Below is a small trained network, with its code and all its weights. Each question gives an input and a class and asks what happens when units are switched off, that is, made to give their printed mean instead of their output.

import numpy as np


def w(rows, s, z=0):
    codes = np.array(rows[::2]) - 128.0
    scale = np.full(codes.shape[1], s)
    scale[-1] = z or s
    return codes * scale


def f(y):
    return y / 2 * (1 + np.tanh(0.7978845608 * (y + 0.044715 * y**3)))


def log_softmax(a):
    a = a - a.max(-1, keepdims=True)
    return a - np.log(np.exp(a).sum(-1, keepdims=True))


def net(x, mask):
    res = np.array(x, float).reshape(1, 8) / 4 @ E
    y = f(res @ A[0][:, :-1].T + A[0][:, -1])
    res = res + np.where(mask, y, B[0][:, -1]) @ B[0][:, :-1]
    return log_softmax(res[-1] @ U[:, :-1].T + U[:, -1])


A, B = {}, {}
E = w([
[134,116,120,144,118,116,126,116,142],'x0',
[146,128,135,137,113,137,121,120,137],'x1',
[126,171,199,249,189,152,246,74,55],'x2',
[224,120,178,118,241,53,54,126,82],'x3',
[135,174,192,78,11,41,160,119,29],'x4',
[194,226,57,54,159,117,186,58,170],'x5',
[57,237,237,142,129,90,89,119,254],'x6',
[140,133,136,126,123,140,125,129,128],'x7',
],0.0098)
A[0] = w([
[127,94,24,135,95,186,169,124,60,82],'n1',
[103,119,189,177,156,149,153,101,111,52],'n2',
[210,138,174,115,235,50,58,100,105,10],'n3',
[178,180,102,63,168,118,123,55,131,43],'n4',
[101,96,116,43,87,137,54,165,157,51],'n5',
[85,65,156,190,116,133,86,181,112,76],'n6',
[95,149,143,198,159,157,199,109,82,54],'n7',
[72,73,211,175,85,134,101,206,90,117],'n8',
[143,115,172,103,81,49,146,119,95,70],'n9',
[104,148,128,123,40,99,148,126,88,74],'n10',
[63,193,197,152,126,97,79,113,192,67],'n11',
[158,218,68,101,153,126,139,85,140,72],'n12',
[138,170,148,102,39,43,154,81,49,34],'n13',
[20,118,98,143,20,247,198,138,157,4],'n14',
[160,68,61,121,104,154,138,131,50,112],'n15',
[151,81,194,163,173,89,55,161,89,58],'n16',
[75,207,204,134,139,95,75,134,220,91],'n17',
[105,68,160,170,114,144,60,145,103,87],'n18',
[155,58,107,104,113,157,142,131,90,79],'n19',
[206,89,91,123,168,135,94,127,45,88],'n20',
[116,110,105,175,188,173,120,87,152,101],'n21',
[133,99,91,20,102,118,54,187,184,112],'n22',
[104,105,52,196,188,229,102,139,205,61],'n23',
[132,93,102,140,228,189,131,147,197,50],'n24',
[137,134,117,99,108,162,168,79,160,1],'n25',
[138,164,167,217,176,149,203,83,97,92],'n26',
[132,154,146,102,130,169,143,180,128,125],'n27',
[189,196,66,73,156,96,183,34,155,82],'n28',
],0.011,0.0035)
B[0] = w([
[107,170,93,165,148,90,118,104,98,207],'n1',
[145,91,119,144,106,128,149,102,128,179],'n2',
[149,146,108,79,164,62,127,145,238,230],'n3',
[63,114,107,129,114,163,182,164,141,195],'n4',
[113,79,162,146,76,106,152,86,129,223],'n5',
[92,107,102,121,114,188,144,133,135,204],'n6',
[136,78,153,124,93,110,133,55,141,203],'n7',
[64,98,95,115,111,198,155,148,125,234],'n8',
[134,151,180,80,129,158,105,170,87,193],'n9',
[169,146,169,82,160,137,98,189,103,193],'n10',
[133,184,86,200,145,131,84,101,93,221],'n11',
[76,86,100,149,114,186,156,144,134,195],'n12',
[165,137,179,66,181,164,84,148,92,228],'n13',
[164,146,100,92,163,35,158,179,247,244],'n14',
[139,177,103,164,142,128,95,96,97,209],'n15',
[142,121,94,80,163,112,176,156,195,205],'n16',
[123,177,68,197,166,110,98,99,57,241],'n17',
[49,106,91,128,127,185,168,134,137,194],'n18',
[107,162,92,195,145,119,70,108,104,179],'n19',
[128,161,93,171,146,92,94,118,128,210],'n20',
[152,158,187,94,134,150,112,142,102,178],'n21',
[182,45,198,166,50,76,148,67,102,255],'n22',
[150,158,187,79,157,141,110,174,85,224],'n23',
[150,159,200,80,126,175,80,154,86,202],'n24',
[112,120,86,103,129,142,129,128,155,151],'n25',
[141,70,172,141,26,65,143,72,119,224],'n26',
[140,125,95,106,147,109,147,114,118,133],'n27',
[79,88,105,140,127,199,189,146,140,226],'n28',
],0.012,0.017)
U = w([
[145,24,208,146,98,83,117,28,123,249],'0',
[123,200,70,192,161,116,67,84,88,52],'1',
[151,150,236,61,158,173,72,182,89,73],'2',
[75,63,74,125,133,227,154,154,158,45],'3',
[152,140,100,89,162,50,120,162,246,247],'4',
],0.014,0.0011)

Each question gives the input, the list of numbers given to net, and the class t.
The units are the neurons (one row each of A and B). Each row of codes is followed by its name. A weight is (code - 128) times the scale printed after its matrix; where a second scale follows, it is the last column's (A, B and U).
mask holds one flag per neuron, in row order. A switched-off neuron (its flag False) gives its mean, the last column of its row in B, instead of its output. The means were averaged over made-up inputs and are rounded, as every weight is.
A unit's drop is (log p(t) with every unit on - log p(t) with that unit switched off) / (log p(t) with every unit on - log p(t) with every unit switched off).
The circuit of an input: a set's keep is (log p(t) with only the set's units on - log p(t) with every unit switched off) / (log p(t) with every unit on - log p(t) with every unit switched off). Starting from the 12 units with the biggest drops (on a tie, the unit counted first), units are removed one at a time, each time the one whose removal leaves the highest keep (on an exact tie, the one counted first), for as long as the keep stays at least 0.8.
circuit, biggest first: the units of the circuit, biggest drop first
most important unit: the unit with the biggest drop
k most important neurons: the k neurons with the biggest drops, biggest first
drop when u is switched off: that unit's drop, to one decimal
input [-6,3,-5,-5,-4,0,-4,8], class 0: 4 most important neurons -> n22, n3, n5, n16
input [1,-7,1,-5,-6,0,8,-1], class 1: circuit, biggest first -> n17
input [-4,6,5,-1,-6,-1,6,7], class 1: 3 most important neurons -> n17, n11, n22
input [-8,-5,6,6,4,8,0,-8], class 3: 3 most important neurons -> n28, n4, n22
input [-1,5,-6,-7,-3,-2,5,-1], class 4: 3 most important neurons -> n14, n26, n7
input [5,7,-7,-7,-2,6,1,-6], class 0: 3 most important neurons -> n22, n5, n3
input [-3,-6,0,2,5,7,-8,3], class 1: 3 most important neurons -> n15, n20, n1
input [-2,-2,-6,-6,-1,-5,-5,-4], class 0: 2 most important neurons -> n22, n5
input [-5,8,4,-5,7,-8,-6,-5], class 3: 4 most important neurons -> n8, n18, n6, n23
input [0,5,-7,-7,-8,-1,1,-2], class 2: 3 most important neurons -> n23, n24, n26
input [4,-4,8,1,-8,-7,-7,0], class 0: 2 most important neurons -> n26, n7
input [1,6,-6,-1,-7,-3,-1,4], class 2: 4 most important neurons -> n23, n24, n26, n7
input [3,3,-7,-2,2,-3,-7,-3], class 0: drop when n17 is switched off -> 2.6
input [-1,7,-1,8,7,0,7,2], class 4: most important unit -> n3
input [1,6,6,5,3,-8,-8,-7], class 1: drop when n1 is switched off -> 0.6
input [0,-2,-8,7,1,4,-4,3], class 0: drop when n14 is switched off -> 0.3
